Below are the code and all the weights of a small trained network. Each question names an input and a class and asks about switching units off, where a switched-off unit gives its printed mean instead of its output.

import numpy as np


def w(rows, s, z=0):
    codes = np.array(rows[::2]) - 128.0
    scale = np.full(codes.shape[1], s)
    scale[-1] = z or s
    return codes * scale


def f(y):
    return y / 2 * (1 + np.tanh(0.7978845608 * (y + 0.044715 * y**3)))


def log_softmax(a):
    a = a - a.max(-1, keepdims=True)
    return a - np.log(np.exp(a).sum(-1, keepdims=True))


def net(x, mask):
    res = np.array(x, float).reshape(1, 5) / 4 @ E
    y = f(res @ A[0][:, :-1].T + A[0][:, -1])
    res = res + np.where(mask, y, B[0][:, -1]) @ B[0][:, :-1]
    return log_softmax(res[-1] @ U[:, :-1].T + U[:, -1])


A, B = {}, {}
E = w([
[96,178,185,128,132,52,119,59,115,57,135],'x0',
[125,111,138,128,147,106,140,131,139,141,123],'x1',
[137,139,121,128,133,138,122,117,139,127,129],'x2',
[145,144,39,172,211,96,159,156,57,113,197],'x3',
[171,175,203,3,145,141,155,152,83,167,161],'x4',
],0.015)
A[0] = w([
[43,38,164,185,26,167,88,79,233,105,26,233],'N1',
[124,91,37,141,147,182,159,190,110,159,144,184],'N2',
[130,131,225,23,99,194,91,160,173,192,113,208],'N3',
[222,190,182,90,220,133,209,158,1,143,205,26],'N4',
[167,101,180,61,92,159,103,106,120,188,65,79],'N5',
[65,140,80,202,176,30,78,64,112,9,135,142],'N6',
[131,94,73,120,128,132,120,130,129,133,111,88],'N7',
[127,83,32,221,144,157,119,189,146,169,140,199],'N8',
[105,211,249,59,104,85,110,101,163,99,114,121],'N9',
[206,60,129,131,108,230,129,231,153,218,120,253],'N10',
],0.0081,0.0065)
B[0] = w([
[193,228,173,16,156,141,135,179,236,118,156,254],'N1',
[139,111,84,147,163,143,63,150,188,151,102,186],'N2',
[108,11,126,173,129,239,231,88,71,101,134,224],'N3',
[180,178,179,57,97,128,148,137,209,118,137,221],'N4',
[87,99,161,183,172,136,181,110,98,59,106,176],'N5',
[108,114,155,162,155,127,155,98,91,27,228,217],'N6',
[149,133,74,145,117,106,158,144,126,157,88,138],'N7',
[111,77,44,152,133,126,52,172,109,209,43,205],'N8',
[99,196,182,195,58,67,102,31,44,196,67,210],'N9',
[118,17,72,87,203,254,159,176,108,93,163,220],'N10',
],0.0096,0.022)
U = w([
[175,118,109,6,142,170,145,177,186,172,138,183],'0',
[96,49,118,207,165,149,176,116,103,39,184,201],'1',
[153,211,182,61,109,60,148,116,171,105,178,155],'2',
[93,125,158,229,69,112,157,82,98,215,81,5],'3',
[120,104,58,212,141,98,69,152,137,196,104,70],'4',
],0.012,0.0019)

Each question gives the input, the list of numbers given to net, and the class t.
The units are the neurons (one row each of A and B). Each row of codes is followed by its name. A weight is (code - 128) times the scale printed after its matrix; where a second scale follows, it is the last column's (A, B and U).
mask holds one flag per neuron, in row order. A switched-off neuron (its flag False) gives its mean, the last column of its row in B, instead of its output. The means were averaged over made-up inputs and are rounded, as every weight is.
A unit's drop is (log p(t) with every unit on - log p(t) with that unit switched off) / (log p(t) with every unit on - log p(t) with every unit switched off).
The circuit of an input: a set's keep is (log p(t) with only the set's units on - log p(t) with every unit switched off) / (log p(t) with every unit on - log p(t) with every unit switched off). Starting from all 10 units, units are removed one at a time, each time the one whose removal leaves the highest keep (on an exact tie, the one counted first), for as long as the keep stays at least 0.8.
units of the circuit, in order: the units of the circuit, biggest drop first
most important unit: the unit with the biggest drop
top k neurons: the k neurons with the biggest drops, biggest first
drop of u: that unit's drop, to one decimal
input [1,-5,1,-8,2], class 3: top neuron -> N9
input [8,6,7,-1,6], class 3: top 2 neurons -> N9; N1
input [3,-4,2,-1,1], class 3: units of the circuit, in order -> N1; N10
input [-1,-2,-2,1,-1], class 4: units of the circuit, in order -> N1; N3; N6
input [-8,-4,6,0,3], class 1: top 2 neurons -> N1; N3
input [8,0,3,0,8], class 3: top 2 neurons -> N9; N1
input [0,4,-3,0,4], class 1: top 3 neurons -> N1; N3; N8
input [6,4,-6,7,1], class 2: top 2 neurons -> N3; N4
input [-7,6,6,0,3], class 1: top 2 neurons -> N1; N3
input [0,3,7,0,1], class 1: top 4 neurons -> N1; N4; N9; N8
input [-5,6,-7,0,5], class 1: top 3 neurons -> N1; N3; N5
input [2,8,6,0,6], class 3: top 3 neurons -> N1; N9; N3
input [-2,2,7,8,2], class 0: top 2 neurons -> N4; N9
input [-3,4,1,-4,1], class 1: most important unit -> N3
input [-7,-6,1,1,-3], class 4: top 4 neurons -> N8; N4; N1; N2
input [-3,4,4,2,-8], class 4: drop of N8 -> 0.5
input [5,-4,4,-4,-8], class 2: drop of N1 -> 0.5
input [8,1,-5,-5,3], class 3: drop of N9 -> 0.4
